Below are the code and all the weights of a small trained network. Each question names an input and a class and asks about switching units off, where a switched-off unit gives its printed mean instead of its output.

import numpy as np


def w(rows, s, z=0):
    codes = np.array(rows[::2]) - 128.0
    scale = np.full(codes.shape[1], s)
    scale[-1] = z or s
    return codes * scale


def f(y):
    return np.maximum(y, 0)


def log_softmax(a):
    a = a - a.max(-1, keepdims=True)
    return a - np.log(np.exp(a).sum(-1, keepdims=True))


def net(x, mask):
    res = np.array(x, float).reshape(1, 3) / 4 @ E
    y = f(res @ A[0][:, :-1].T + A[0][:, -1])
    res = res + np.where(mask, y, B[0][:, -1]) @ B[0][:, :-1]
    return log_softmax(res[-1] @ U[:, :-1].T + U[:, -1])


A, B = {}, {}
E = w([
[62,161,97,251,183,124,1],'x0',
[42,22,36,206,99,174,229],'x1',
[79,213,30,49,190,242,128],'x2',
],0.0044)
A[0] = w([
[162,189,167,88,126,99,71,15],'n1',
[90,63,61,214,123,162,189,45],'n2',
[149,101,174,165,106,75,124,150],'n3',
[96,157,95,249,152,119,2,51],'n4',
[168,99,153,32,120,113,211,2],'n5',
[158,72,202,202,103,49,122,26],'n6',
[167,211,202,81,140,108,46,109],'n7',
[107,214,39,84,139,195,116,50],'n8',
],0.012,0.0046)
B[0] = w([
[56,5,124,148,144,168,188,191],'n1',
[98,4,100,168,130,80,130,219],'n2',
[128,188,99,123,150,130,65,209],'n3',
[173,160,203,75,84,140,244,251],'n4',
[132,140,229,102,111,164,224,199],'n5',
[77,131,132,80,213,232,73,218],'n6',
[108,51,70,188,108,82,135,255],'n7',
[101,145,161,97,197,185,41,210],'n8',
],0.016,0.0073)
U = w([
[82,18,51,217,117,57,138,81],'0',
[102,181,125,81,231,199,1,86],'1',
[182,177,211,86,51,131,235,99],'2',
[176,189,54,160,85,46,67,253],'3',
],0.0064,0.011)

Each question gives the input, the list of numbers given to net, and the class t.
The units are the neurons (one row each of A and B). Each row of codes is followed by its name. A weight is (code - 128) times the scale printed after its matrix; where a second scale follows, it is the last column's (A, B and U).
mask holds one flag per neuron, in row order. A switched-off neuron (its flag False) gives its mean, the last column of its row in B, instead of its output. The means were averaged over made-up inputs and are rounded, as every weight is.
A unit's drop is (log p(t) with every unit on - log p(t) with that unit switched off) / (log p(t) with every unit on - log p(t) with every unit switched off).
The circuit of an input: a set's keep is (log p(t) with only the set's units on - log p(t) with every unit switched off) / (log p(t) with every unit on - log p(t) with every unit switched off). Starting from all 8 units, units are removed one at a time, each time the one whose removal leaves the highest keep (on an exact tie, the one counted first), for as long as the keep stays at least 0.8.
units of the circuit, in order: the units of the circuit, biggest drop first
most important unit: the unit with the biggest drop
top k neurons: the k neurons with the biggest drops, biggest first
drop when u is switched off: that unit's drop, to one decimal
input [3,-2,2], class 3: most important unit -> n5
input [-3,3,2], class 3: units of the circuit, in order -> n4, n1, n6
input [1,-2,3], class 3: units of the circuit, in order -> n6, n1
input [1,-3,3], class 3: top 2 neurons -> n6, n2
input [3,2,1], class 3: units of the circuit, in order -> n1, n6
input [7,-8,2], class 0: top 2 neurons -> n7, n1
input [0,0,-2], class 3: top 2 neurons -> n8, n4
input [-7,7,-8], class 1: top 2 neurons -> n6, n7
input [-4,-5,-4], class 0: top 2 neurons -> n7, n4
input [1,2,3], class 3: units of the circuit, in order -> n6, n1
input [-1,3,-1], class 3: top 3 neurons -> n7, n1, n4
input [7,-5,1], class 2: top 2 neurons -> n4, n2
input [-1,1,1], class 3: top 3 neurons -> n4, n6, n5
input [-3,-2,-1], class 3: top 4 neurons -> n4, n1, n6, n2
input [4,-3,1], class 2: top 2 neurons -> n4, n2
input [-4,-5,-7], class 1: most important unit -> n6
input [0,-5,-7], class 1: top 2 neurons -> n6, n3
input [-1,0,-4], class 1: units of the circuit, in order -> n7, n4
input [5,-6,2], class 0: drop when n7 is switched off -> 1.6
input [2,-6,4], class 0: drop when n1 is switched off -> 0.1
input [-4,1,6], class 1: drop when n8 is switched off -> 0.9
input [-6,3,8], class 1: most important unit -> n8
